Each row of numbers stands for one node and depends on some of the facts below. Use the named rows to name the rest.

How the nodes are related:
γ: belongs to class; β: is of sort; φ: points at; α: refers to
basur | γ 122 | β 23
berer | γ 580 | β 488 | α poter basur
bozak | γ 776 | β 23
bragol | γ 122 | β 23 | φ kubu pupuvo fasun berer
brevepli | γ 229 | β 194
datini | γ 692 | β 634 | α vokim supon basur
detro | γ 122 | β 23
deza | γ 122 | β 471 | α zoklal skoskoba skoro
digro | γ 776 | β 23
domal | γ 486 | β 642 | α dremestam dovapla basur
dovapla | γ 122 | β 259
dremestam | γ 229 | β 642
drimak | γ 692 | β 194 | φ plomo stufas fetral detro brevepli supon kebuk
dritro | γ 122 | β 23 | φ druleskun zoklal zustim vaba
drofles | γ 776 | β 259 | α druleskun plozal
droklum | γ 692 | β 259 | φ zoklal klamol deza pupuvo raflus sugo
druleskun | γ 122 | β 634
drulok | γ 122 | β 488 | φ tigaplil stufas | α stevum nagos kepe
fasun | γ 122 | β 194 | α brevepli mudas
fetral | γ 122 | β 194 | α digro stufas pludas
fisoklil | γ 122 | β 259 | φ nubogar dovapla rubrir madulek supon sugo | α masku
fuli | γ 692 | β 488
gemes | γ 229 | β 194 | φ kubu lostudur vokim drofles zusku kuginul tilo brevepli rodren | α kepe rodren
gostek | γ 692 | β 23 | φ digro rubrir
grebru | γ 692 | β 194
grigra | γ 122 | β 194
kebuk | γ 692 | β 634
kepe | γ 329 | β 471
klamol | γ 122 | β 488 | α nagos
kloklu | γ 580 | β 634 | φ druleskun fasun skoro | α supon
kubu | γ 122 | β 259 | α zukeste skanun
kuginul | γ 776 | β 23 | α detro vaba
lostudur | γ 580 | β 642
madulek | γ 776 | β 488 | α zusku
masku | γ 486 | β 634 | φ datini digro tonek sugo sokluk
milor | γ 580 | β 642 | α tosto detro brevepli rodren
mudas | γ 692 | β 634 | φ skefe dovapla sazala
nagos | γ 692 | β 23
nubogar | γ 776 | β 23
pire | γ 692 | β 194 | α gostek grigra
plomo | γ 329 | β 259 | α stevum storok stufas mudas
plozal | γ 776 | β 259
pludas | γ 122 | β 259 | φ zemil todobre dovapla
poter | γ 122 | β 194
pupuvo | γ 329 | β 194 | α druleskun bragol
raflus | γ 329 | β 488
rodren | γ 122 | β 23
rubrir | γ 122 | β 488 | α zufle basur
sazala | γ 692 | β 259
skanun | γ 329 | β 259 | φ tepos skefe tilo madulek
skedral | γ 486 | β 23 | α nagos skanun plozal
skefe | γ 776 | β 23
skiskol | γ 776 | β 471
skoro | γ 122 | β 488
skoskoba | γ 229 | β 194 | φ milor zusku poter zustim grigra
skudol | γ 229 | β 488 | φ milor rodren skoro supon | α skanun
sokluk | γ 692 | β 642 | α vokim skiskol kebuk
starok | γ 776 | β 23 | α stese sugo
stese | γ 329 | β 259 | φ dremestam tonek sazala
stevum | γ 122 | β 634
stipoplil | γ 122 | β 642 | φ nubogar stevum fuli sokluk
storok | γ 329 | β 471
stufas | γ 122 | β 488
sugo | γ 122 | β 642
supon | γ 692 | β 642
tepos | γ 122 | β 634
tigaplil | γ 776 | β 194 | α lostudur dritro kepe raflus
tilo | γ 486 | β 259
todobre | γ 486 | β 488 | α stevum
tonek | γ 692 | β 259
tosto | γ 776 | β 471
treflukul | γ 122 | β 488 | α pludas
tregra | γ 122 | β 634 | φ zemil dremestam datini bozak
vaba | γ 692 | β 642
vokim | γ 580 | β 471
zemil | γ 692 | β 488
zoklal | γ 692 | β 471
zufle | γ 692 | β 642 | φ raflus sugo
zukeste | γ 692 | β 634 | φ nubogar tigaplil pupuvo tilo treflukul rodren madulek skoro sazala
zusku | γ 122 | β 642
zustim | γ 122 | β 259 | α grebru stufas tonek fuli

Named rows:
masku: -.01  -.06  -.17  -.27  -.04  -.07  -.02  -.12  .08  -.02  .03  -.04  .07  .06  -.13  .09  .00  .08  .02  -.03  -.07  .06  .14  -.11  -.02  .04  -.05  -.14  .06  -.09  -.01  -.05  -.01  -.01  -.07  .13
gostek: -.05  .00  -.15  -.23  -.05  .02  .13  -.08  .06  -.01  .01  .04  .01  .05  -.12  .06  .09  .02  .04  -.05  -.02  .06  -.01  -.11  .00  -.08  -.06  -.23  -.02  .09  .02  -.04  .00  .16  .03  .10
skudol: -.14  -.07  .40  -.26  .32  -.05  -.03  -.07  .10  -.02  .05  .14  .11  .13  -.15  .07  .13  .03  -.03  -.02  .08  .06  -.05  .22  -.05  -.08  -.06  .40  -.10  -.08  -.03  .35  -.07  .07  .20  .01
drimak: .00  .07  -.15  -.22  .17  -.04  .09  -.12  .09  -.02  .05  .04  .08  .09  -.06  -.03  .00  .03  -.08  -.05  -.06  -.02  -.01  -.11  -.01  -.07  -.05  -.17  -.07  -.07  .02  .12  .00  -.02  .06  .01
zufle: .00  .01  -.06  .01  .15  .09  .00  -.02  .06  -.01  .05  .11  .02  .06  -.11  .19  .24  .06  .10  -.06  -.04  -.02  -.05  -.09  -.01  -.08  -.08  -.10  -.08  -.12  .06  -.04  .04  .20  -.07  .02
mudas: -.03  -.07  -.13  -.11  -.09  -.06  .07  -.11  .05  .06  .07  -.02  .05  .05  -.10  .02  -.03  .06  -.09  .02  -.07  .08  .04  -.10  -.01  .05  -.09  -.17  .09  -.05  -.02  .08  -.04  -.03  .29  .10
pludas: -.12  -.07  .08  -.05  -.09  .01  .09  -.03  .13  .02  .08  .03  .01  .05  -.14  .00  .10  .05  -.05  -.04  -.05  .07  -.06  -.10  .01  -.07  -.07  -.14  .15  -.07  -.01  .05  .00  -.01  -.06  .04
todobre: -.01  .05  -.17  .72  -.10  .06  -.03  .34  .10  -.01  .07  -.07  .00  .05  -.13  -.07  .15  .03  -.07  .02  -.04  .07  -.06  -.02  .12  -.08  -.07  .04  -.03  -.10  -.04  .36  -.06  -.03  .02  .21
sazala: .00  .01  -.08  .10  -.13  .05  .11  -.09  .07  .02  .05  .05  .02  .07  -.10  -.02  .00  .04  .01  .01  -.02  -.01  -.05  -.10  -.01  -.07  -.06  -.15  .06  -.10  -.03  .00  -.01  .09  -.04  .00
milor: -.11  .15  -.05  .37  -.04  .00  -.02  .07  .06  -.02  .03  -.06  .01  .06  -.06  -.01  .04  .02  -.01  -.03  .00  .04  -.06  -.10  .10  -.08  -.08  -.09  -.08  -.07  -.02  .07  -.09  -.02  -.05  .01
lostudur: -.03  .12  -.10  .12  .10  .11  .06  -.10  .12  -.03  .05  .02  .01  .04  -.03  -.04  .01  .02  .01  -.01  -.03  .01  -.05  -.10  .03  -.08  -.07  -.13  .03  -.10  -.02  -.06  -.06  .12  -.08  .01
skedral: -.14  -.08  .03  -.18  -.08  -.08  -.03  -.09  .04  .01  .03  -.04  .01  .14  -.14  -.03  .01  .07  .09  .12  .15  .13  -.04  .16  .01  -.07  -.01  .41  -.09  .34  -.02  -.03  -.09  .07  .16  .08
tepos: .01  -.04  -.19  -.23  -.11  -.04  .01  -.14  .06  -.03  .05  -.03  .03  .06  -.03  -.05  -.03  .05  -.08  .10  -.06  -.03  .05  -.08  .00  .08  .07  -.05  .09  .03  -.03  -.07  -.08  -.03  -.02  .06
brevepli: -.02  .13  -.18  -.04  .07  -.05  .01  -.10  .09  -.02  .03  -.04  .01  .07  -.01  -.07  .00  .03  -.09  -.04  -.06  -.03  -.05  -.09  -.01  -.06  -.06  -.08  .04  -.05  .01  .07  -.02  -.02  -.08  .07
tosto: -.07  .14  -.19  -.04  .11  -.04  -.02  -.13  .08  -.02  .05  -.04  .01  .11  .04  -.03  -.04  .02  -.09  -.04  -.06  -.04  -.05  -.09  -.01  -.02  -.05  -.15  .05  -.10  .05  -.07  -.07  -.04  -.05  .00
poter: -.06  .09  -.12  -.23  .07  -.06  .03  -.12  .08  -.02  .04  -.04  .02  .06  .01  -.06  .00  .02  -.08  -.05  -.06  -.04  -.04  -.09  -.02  -.06  .04  -.07  .08  -.09  .05  -.04  .02  -.03  -.09  .01
rubrir: -.13  .05  .10  .47  .20  -.05  -.01  .05  .05  -.02  .09  -.08  .01  .05  -.01  .31  .32  .02  .06  -.05  .05  -.06  -.06  .03  -.01  -.08  .01  .35  -.08  -.13  -.03  .12  .06  -.02  -.05  .18
kuginul: -.12  .11  -.15  .07  -.04  -.05  .00  .10  .05  -.02  .04  -.05  .01  .06  -.12  -.05  .07  .02  .02  -.06  -.01  -.03  -.06  -.08  .07  -.07  .01  -.12  -.09  .22  -.03  .03  -.08  .05  .04  .11
digro: -.06  .08  -.17  -.07  -.07  .03  .10  -.04  .08  -.02  .03  -.07  .01  .03  -.12  -.06  -.01  .02  .07  -.05  -.02  -.02  -.05  -.06  .02  -.08  .05  -.12  .00  .16  -.04  -.06  -.07  .18  -.07  .08
zemil: .00  .10  -.18  .35  -.08  .19  .06  -.15  .13  -.03  .06  -.02  -.01  .04  -.12  -.03  -.02  .02  -.02  -.03  .01  -.03  -.06  .00  .00  -.08  -.05  -.12  .10  -.12  .00  .20  .04  .19  -.02  .02
pupuvo: -.12  .12  -.13  -.07  .10  -.10  -.02  -.10  .05  -.02  .04  -.05  .01  .11  -.07  -.05  .01  .05  -.04  -.03  -.07  -.02  -.01  -.09  -.03  -.07  -.05  .14  -.08  -.06  -.01  .12  -.04  -.01  -.06  .04
tonek: .01  -.01  -.13  .04  -.10  .04  .08  -.10  .08  -.01  .04  .01  .00  .06  -.08  -.06  .00  .04  .04  -.01  -.03  .00  -.05  -.11  .00  -.07  -.05  -.12  .07  -.06  -.03  -.02  -.01  .13  -.07  .02
fuli: .09  .13  -.16  .40  -.01  .18  .07  -.13  .13  -.02  .04  .02  .01  .05  -.09  -.05  .01  .02  -.02  -.05  -.03  -.04  -.07  -.03  -.01  -.08  -.05  -.13  .02  -.12  -.02  .14  .02  .21  -.04  .03

Rows to name:
-.01  .14  -.15  .21  -.03  .15  .07  -.11  .08  -.02  .06  .08  .00  .05  -.06  -.05  .02  .03  .00  -.04  .00  -.04  -.06  -.08  .00  -.08  -.06  -.07  .03  -.08  .01  -.04  -.06  .12  -.06  -.01 | vaba
.09  -.06  -.01  -.20  -.08  .05  .04  -.02  .07  -.03  .04  .11  .01  .04  -.13  -.02  .16  .11  .06  -.05  -.05  .05  .01  -.08  -.01  -.07  -.07  -.13  -.08  -.10  .02  -.05  -.03  .16  -.08  .03 | droklum
-.07  .16  -.08  .30  .13  .02  .12  -.12  .05  -.02  .05  .01  .01  .05  .02  .12  .09  .02  .02  -.03  .00  -.04  -.07  -.08  -.01  -.08  -.04  -.05  -.08  -.11  -.03  -.04  -.04  .10  -.06  -.01 | supon
-.14  -.02  .05  -.23  -.13  -.09  .09  -.06  .07  -.01  .07  -.07  .11  .15  -.10  .02  .00  .05  -.06  -.06  -.05  -.03  .11  -.13  -.01  .12  .00  .10  -.07  -.09  -.02  .11  -.10  -.07  .06  .07 | kloklu
-.06  -.01  .00  .18  -.11  -.04  .01  .11  .08  -.01  .05  -.05  .01  .05  -.12  -.05  .07  .07  -.04  -.02  -.02  -.02  -.06  -.10  .03  -.07  -.06  -.08  .02  .03  -.02  .08  -.08  -.01  -.08  .04 | zustim
.01  .06  -.13  .04  .08  .12  -.01  -.08  .08  -.03  .05  .12  .01  .04  -.08  -.03  .08  .06  .06  -.05  -.02  -.03  -.06  -.05  .01  -.08  -.06  -.14  -.01  -.07  .06  -.09  .01  .16  -.10  .00 | sugo
-.05  .06  -.05  .60  -.13  -.07  .00  .29  .05  .00  .05  -.04  .01  .05  -.12  -.07  .14  .08  .02  .04  -.06  .11  -.06  -.08  .15  -.07  -.05  -.14  -.02  .18  -.02  .23  -.09  -.01  -.09  .15 | plomo
-.07  -.07  .30  -.04  .10  -.04  -.01  .09  .05  .02  .05  .04  .02  .05  -.12  .11  .22  .14  .04  -.04  -.04  .06  -.05  -.07  .01  -.08  -.06  -.11  -.09  -.10  -.02  -.02  .01  -.01  -.07  .12 | fisoklil
-.12  -.05  -.03  -.04  -.08  -.06  -.03  -.08  .06  .06  .04  -.04  .01  .07  -.12  -.04  .06  .09  .09  .05  .00  .03  -.06  .08  -.02  -.09  -.06  .01  -.07  -.01  -.04  .03  -.08  .08  -.09  .02 | drofles
.00  -.08  .00  -.25  -.01  -.06  .05  -.11  .05  .05  .04  .11  .18  .09  -.11  .07  .00  .07  -.06  .00  -.06  .02  .07  -.09  -.01  .09  -.02  -.11  -.06  .04  -.04  .00  -.10  -.04  .23  -.01 | zukeste
-.08  -.03  .06  -.03  .34  .08  .00  -.03  .11  -.02  .04  .19  .02  .05  -.12  .08  .10  .04  -.02  -.03  -.04  .03  -.06  -.07  -.01  -.08  -.07  -.15  .02  -.09  .02  -.04  -.02  .06  -.07  -.01 | stipoplil
-.06  -.06  .00  .02  -.04  -.02  .09  -.10  .09  .01  .04  .00  .01  .05  -.09  -.06  .01  .04  .02  .06  -.02  -.03  -.06  -.09  -.01  -.07  -.02  -.12  .11  -.08  -.03  -.06  .02  .05  -.06  .00 | dovapla
-.13  -.07  -.15  -.24  -.09  -.06  .02  -.10  .10  .01  .10  -.06  .04  .06  -.13  -.05  -.02  .04  -.08  -.03  -.06  .04  .09  -.10  -.03  .08  -.04  -.14  .23  -.08  .05  .01  -.05  -.02  .05  .02 | tregra
-.02  -.06  -.11  -.18  -.08  -.01  -.01  -.09  .06  .02  .04  .07  .01  .06  -.14  -.04  .00  .06  .07  .06  -.01  .02  -.06  .04  -.01  -.07  -.05  -.09  -.08  -.04  -.04  -.05  -.08  .16  -.07  .00 | plozal
-.13  -.06  .05  -.10  .00  .02  .16  -.07  .15  .00  .09  .02  .01  .08  -.13  .07  .05  .02  .04  -.04  -.07  .10  -.05  -.09  -.01  -.08  -.05  -.12  .19  -.07  -.02  .09  -.01  .10  -.08  .01 | stese
-.05  .07  -.05  .45  -.05  .01  -.03  .12  .10  -.03  .06  -.04  .01  .06  -.12  -.08  .11  .02  -.05  .02  -.01  -.03  -.05  .03  .01  -.08  -.06  -.05  -.04  -.11  -.02  .23  -.03  -.01  -.08  .13 | treflukul
.05  .01  -.15  -.05  -.15  -.06  .00  .02  .06  .00  .03  -.07  .00  .06  -.08  -.08  -.01  .10  -.07  .11  -.06  .05  .05  -.11  .07  .04  -.04  -.11  .07  .24  -.02  .03  -.11  -.03  -.01  .16 | stevum
-.09  .20  -.15  .18  .03  -.05  -.06  -.12  .08  -.01  .03  -.02  .00  .11  .04  -.05  -.03  .02  -.09  -.03  -.07  .06  -.03  -.08  .01  -.05  -.07  -.14  .10  .10  .07  .02  -.08  -.02  -.06  .02 | kepe
-.07  -.02  .21  .43  .00  -.03  -.04  .46  .10  -.02  .05  -.02  .01  .05  -.13  -.04  .16  .09  -.07  -.04  -.05  .17  -.05  .03  .07  -.09  -.09  -.15  -.07  -.05  -.02  .46  -.06  -.04  .10  .17 | drulok
-.14  .05  -.05  .40  -.05  -.03  .01  -.01  .06  -.02  .07  -.04  .01  .09  .00  .34  .26  .02  .09  -.04  .06  -.07  -.06  -.09  .00  -.08  -.01  .32  -.08  -.11  -.02  -.05  -.02  -.04  -.06  .09 | domal
-.06  -.03  .05  .23  -.10  -.04  -.04  .12  .06  -.02  .03  -.02  -.01  .06  -.14  -.07  .11  .07  -.01  .06  .05  .05  -.06  .21  .00  -.09  -.07  .15  -.08  -.11  -.01  .25  -.08  .01  -.04  .10 | klamol
-.13  .12  -.04  .00  .04  -.04  .20  -.10  .05  -.02  .03  -.08  .00  .06  .03  .25  .23  .02  .08  -.03  .07  -.06  -.06  -.09  -.01  -.07  .23  .02  .00  -.08  -.02  -.05  -.03  -.02  -.07  .15 | basur
-.05  .05  -.11  -.20  -.11  -.04  -.01  -.11  .05  -.02  .04  .04  .00  .07  -.12  -.04  .00  .04  .02  .03  .05  .09  -.05  -.08  .00  -.08  -.04  -.05  -.09  .37  -.02  .00  -.08  .14  .14  .06 | nagos
-.03  .08  -.15  .41  .24  .03  .00  .03  .08  -.01  .06  -.04  .00  .04  -.12  .08  .08  .03  .02  .01  -.05  -.04  -.05  .13  .00  -.09  -.07  -.07  -.08  -.09  -.04  .20  -.05  .11  -.01  .07 | madulek
.02  -.03  -.12  .08  -.09  .02  .08  -.08  .12  .00  .05  .04  .01  .05  -.10  -.05  .01  .04  .00  .09  -.04  -.03  -.07  -.08  .04  -.07  -.03  -.11  .02  .03  -.01  -.03  -.09  .06  -.06  .04 | tilo

